Below are the code and all the weights of a small trained network. Each question names an input and a target symbol and asks about switching units off, where a switched-off unit gives its printed mean instead of its output.

import numpy as np


def w(rows, s, z=0):
    codes = np.array(rows[::2]) - 128.0
    scale = np.full(codes.shape[1], s)
    scale[-1] = z or s
    return codes * scale


def norm(h):
    return h / np.sqrt((h * h).mean(-1, keepdims=True) + 1e-5)


def f(y):
    return y / 2 * (1 + np.tanh(0.7978845608 * (y + 0.044715 * y**3)))


def softmax(a):
    e = np.exp(a - a.max(-1, keepdims=True))
    return e / e.sum(-1, keepdims=True)


def log_softmax(a):
    a = a - a.max(-1, keepdims=True)
    return a - np.log(np.exp(a).sum(-1, keepdims=True))


def net(x, mask):
    ids = ['ΛΣΩζηπφ'.index(c) for c in x.split()]
    T = len(ids)
    res = E[ids] + P[:T]
    u = 0
    for l in range(2):
        q, k, v = (norm(res) @ M[l].T for M in (Q, K, V))
        z = softmax(np.where(np.tri(T) > 0, q @ k.T / 2**0.5, -1e9)) @ v
        res = res + np.where(mask[u], z, O[l][:, -1]) @ O[l][:, :-1]
        u += 1
        y = f(norm(res) @ A[l][:, :-1].T + A[l][:, -1])
        res = res + np.where(mask[u : u + 8], y, B[l][:, -1]) @ B[l][:, :-1]
        u += 8
    return log_softmax(norm(res)[-1] @ U[:, :-1].T + U[:, -1])


Q, K, V, O, A, B = {}, {}, {}, {}, {}, {}
E = w([
[68,158,108,159,120,108,204,109,123,131,117,118],'Λ',
[126,143,153,106,152,167,130,71,75,176,119,121],'Σ',
[150,162,143,92,102,79,143,197,129,178,206,168],'Ω',
[35,135,198,64,71,220,226,170,244,136,74,145],'ζ',
[179,95,161,143,143,141,128,144,163,149,123,145],'η',
[167,185,45,94,64,123,218,95,142,82,163,148],'π',
[250,134,116,137,166,92,150,216,203,169,138,50],'φ',
],0.014)
P = w([
[92,73,175,151,81,153,100,71,158,195,211,116],'0',
[148,174,235,154,122,133,38,96,43,123,80,130],'1',
[141,118,47,179,132,61,109,73,209,98,44,132],'2',
[110,101,188,118,113,178,113,109,143,187,217,145],'3',
[210,155,166,141,118,161,121,202,108,43,128,73],'4',
[146,132,52,117,174,87,142,147,168,143,86,177],'5',
[116,96,198,113,118,188,107,107,130,191,200,169],'6',
[167,48,149,57,151,134,67,227,51,25,168,47],'7',
[123,98,98,53,254,64,185,157,178,125,151,146],'8',
],0.0079)
Q[0] = w([
[166,138,254,116,82,234,80,127,106,110,180,147],'0.h0',
[62,96,167,169,68,102,169,108,95,93,78,132],'0.h0',
],0.0075)
K[0] = w([
[194,60,157,153,118,192,4,112,190,227,94,215],'0.h0',
[3,191,140,192,82,154,123,108,186,143,120,182],'0.h0',
],0.007)
V[0] = w([
[201,140,114,64,1,147,143,68,182,214,99,119],'0.h0',
[89,207,131,230,152,98,143,62,142,242,120,124],'0.h0',
],0.0037)
O[0] = w([
[117,1,131,79,128,92,167,90,92,60,121,132,254],'0.h0',
[100,90,176,71,211,80,60,223,156,110,199,202,169],'0.h0',
],0.0077,0.0039)
A[0] = w([
[125,118,155,135,204,83,130,142,37,71,127,132,94],'0.n0',
[147,254,91,210,187,91,131,118,137,114,95,157,148],'0.n1',
[164,132,122,135,183,135,118,191,186,40,84,103,118],'0.n2',
[133,96,152,167,196,124,130,91,112,190,163,183,119],'0.n3',
[156,118,137,128,187,118,107,205,117,103,163,101,4],'0.n4',
[149,168,152,177,65,135,100,108,76,138,22,46,131],'0.n5',
[108,176,131,119,163,98,112,158,158,221,43,164,176],'0.n6',
[168,171,175,103,63,203,126,197,64,53,146,107,188],'0.n7',
],0.0076,0.0022)
B[0] = w([
[153,121,167,116,28,118,140,145,134,175,119,93,152],'0.n0',
[108,119,200,136,118,150,91,102,152,25,180,151,156],'0.n1',
[75,135,135,120,128,127,135,41,73,211,120,130,203],'0.n2',
[129,65,109,124,163,96,186,147,115,115,104,90,176],'0.n3',
[65,74,168,155,121,164,151,138,76,101,76,74,149],'0.n4',
[168,124,135,31,146,96,38,238,116,124,222,176,131],'0.n5',
[141,254,148,152,207,93,153,104,166,60,117,62,182],'0.n6',
[75,111,176,181,131,61,48,121,56,67,103,119,253],'0.n7',
],0.0086,0.0048)
Q[1] = w([
[53,186,165,114,129,12,180,66,122,2,35,174],'1.h0',
[169,123,1,166,130,119,110,101,95,120,184,112],'1.h0',
],0.0074)
K[1] = w([
[90,193,139,93,58,152,151,91,133,105,122,248],'1.h0',
[165,141,85,181,125,106,88,110,87,117,145,159],'1.h0',
],0.012)
V[1] = w([
[13,124,63,122,145,194,102,159,118,29,87,132],'1.h0',
[134,51,76,124,137,87,123,84,37,1,187,110],'1.h0',
],0.0043)
O[1] = w([
[193,139,148,98,201,131,190,208,157,245,169,104,251],'1.h0',
[129,186,107,137,191,184,120,122,161,106,123,117,72],'1.h0',
],0.011,0.0023)
A[1] = w([
[127,99,141,101,57,172,102,161,145,180,166,131,41],'1.n0',
[157,164,8,120,119,217,147,92,178,137,153,126,18],'1.n1',
[126,106,169,111,123,240,124,138,133,163,153,159,137],'1.n2',
[114,99,104,90,116,105,157,50,119,165,172,107,122],'1.n3',
[121,194,168,147,225,152,94,152,146,134,122,111,100],'1.n4',
[197,140,174,114,84,125,40,146,81,133,251,146,1],'1.n5',
[160,87,117,120,155,107,177,177,164,213,122,145,48],'1.n6',
[146,158,58,99,155,144,191,123,133,100,132,88,245],'1.n7',
],0.011,0.0025)
B[1] = w([
[145,152,158,211,166,134,119,114,92,113,166,90,186],'1.n0',
[183,123,142,254,177,176,133,186,129,144,69,175,206],'1.n1',
[171,135,66,164,134,110,97,88,112,117,143,138,208],'1.n2',
[131,204,124,119,140,138,127,169,122,140,130,160,203],'1.n3',
[197,173,95,116,115,79,173,146,144,77,158,161,178],'1.n4',
[182,197,106,107,183,73,149,164,197,68,147,129,178],'1.n5',
[106,142,109,77,85,150,113,127,173,151,125,91,254],'1.n6',
[80,89,150,143,70,173,115,176,110,180,136,119,252],'1.n7',
],0.014,0.0063)
U = w([
[213,200,150,89,151,56,207,160,146,39,149,130,221],'Λ',
[67,120,230,112,77,128,72,140,24,57,60,40,107],'Σ',
[178,3,87,94,69,100,112,83,162,95,139,214,125],'Ω',
[72,152,120,7,83,139,127,167,196,196,84,120,161],'ζ',
[112,190,92,70,185,118,113,51,33,184,95,206,221],'η',
[173,126,123,195,129,181,134,220,140,158,60,196,6],'π',
[125,186,146,183,128,137,75,8,163,163,171,74,53],'φ',
],0.0065,0.0013)

Each question gives the input, a string of symbols that net reads in full, and the target symbol t.
The units are the heads (2 rows each of Q, K, V and O) and the neurons (one row each of A and B). Each row of codes is followed by its name. A weight is (code - 128) times the scale printed after its matrix; where a second scale follows, it is the last column's (O, A, B and U).
mask holds one flag per unit, layer by layer, with each layer's heads first. A switched-off unit (its flag False) gives its mean, the last column of its rows in O or B, instead of its output. The means were averaged over made-up inputs and are rounded, as every weight is.
A unit's drop is (log p(t) with every unit on - log p(t) with that unit switched off) / (log p(t) with every unit on - log p(t) with every unit switched off).
The circuit of an input: a set's keep is (log p(t) with only the set's units on - log p(t) with every unit switched off) / (log p(t) with every unit on - log p(t) with every unit switched off). Starting from the 12 units with the biggest drops (on a tie, the unit counted first), units are removed one at a time, each time the one whose removal leaves the highest keep (on an exact tie, the one counted first), for as long as the keep stays at least 0.8.
circuit, biggest first: the units of the circuit, biggest drop first
top k neurons: the k neurons with the biggest drops, biggest first
k most important neurons of layer l: the k neurons of layer l with the biggest drops, biggest first
drop when u is switched off: that unit's drop, to one decimal
input ζ Λ η η ζ ζ ζ ζ, target Σ: circuit, biggest first -> (0.n7)
input Ω π π ζ Ω Σ, target ζ: circuit, biggest first -> (0.n7, 1.n6)
input π φ Σ ζ π Λ, target Λ: top 2 neurons -> (0.n6, 0.n1)
input Λ ζ η η, target Ω: 2 most important neurons of layer 0 -> (0.n3, 0.n2)
input π η Λ Ω ζ, target Λ: circuit, biggest first -> (0.n7, 1.n4, 1.h0)
input ζ Σ π ζ Ω Ω, target ζ: top 4 neurons -> (1.n7, 0.n7, 1.n6, 0.n6)
input Λ Ω φ ζ Λ η, target Λ: circuit, biggest first -> (0.n6, 1.n4)
input π π Σ ζ π η η φ Ω, target π: top 3 neurons -> (0.n7, 1.n1, 1.n7)
input Σ η Σ, target Σ: 2 most important neurons of layer 1 -> (1.n6, 1.n1)
input Λ π φ Σ, target η: top 3 neurons -> (0.n3, 1.n3, 1.n7)
input π φ Λ φ ζ φ Ω, target Λ: top 2 neurons -> (1.n5, 0.n4)
input ζ π Λ ζ Λ, target Σ: top 4 neurons -> (0.n4, 0.n7, 0.n2, 1.n4)
input ζ π Ω, target π: top 2 neurons -> (1.n1, 0.n7)
input π π φ Ω Ω π ζ Ω, target Σ: circuit, biggest first -> (0.n4)
input Λ π η Λ ζ, target Λ: 4 most important neurons of layer 1 -> (1.n4, 1.n7, 1.n2, 1.n1)
input Σ Σ η, target η: 2 most important neurons of layer 0 -> (0.n2, 0.n0)
input π ζ π Λ, target ζ: top 2 neurons -> (0.n3, 1.n6)
input Λ π Λ ζ Λ ζ Λ, target ζ: top 2 neurons -> (1.n6, 0.n3)
input π π π π ζ ζ φ, target Σ: top 2 neurons -> (1.n1, 0.n4)
input Σ π ζ π π ζ Λ η, target Λ: circuit, biggest first -> (1.n5)
input π Ω Ω Σ, target η: top 3 neurons -> (0.n3, 1.n3, 1.n1)
input ζ ζ Σ π η Λ, target Λ: top 3 neurons -> (0.n6, 1.n4, 0.n1)
input φ η η, target η: top 2 neurons -> (0.n2, 1.n3)
input Ω φ π Λ ζ Ω π π, target Σ: drop when 0.n7 is switched off -> 0.8
input ζ π Λ φ Σ, target Λ: drop when 1.n5 is switched off -> 1.6
input π ζ ζ ζ π π φ π Σ, target π: drop when 0.n7 is switched off -> 0.4
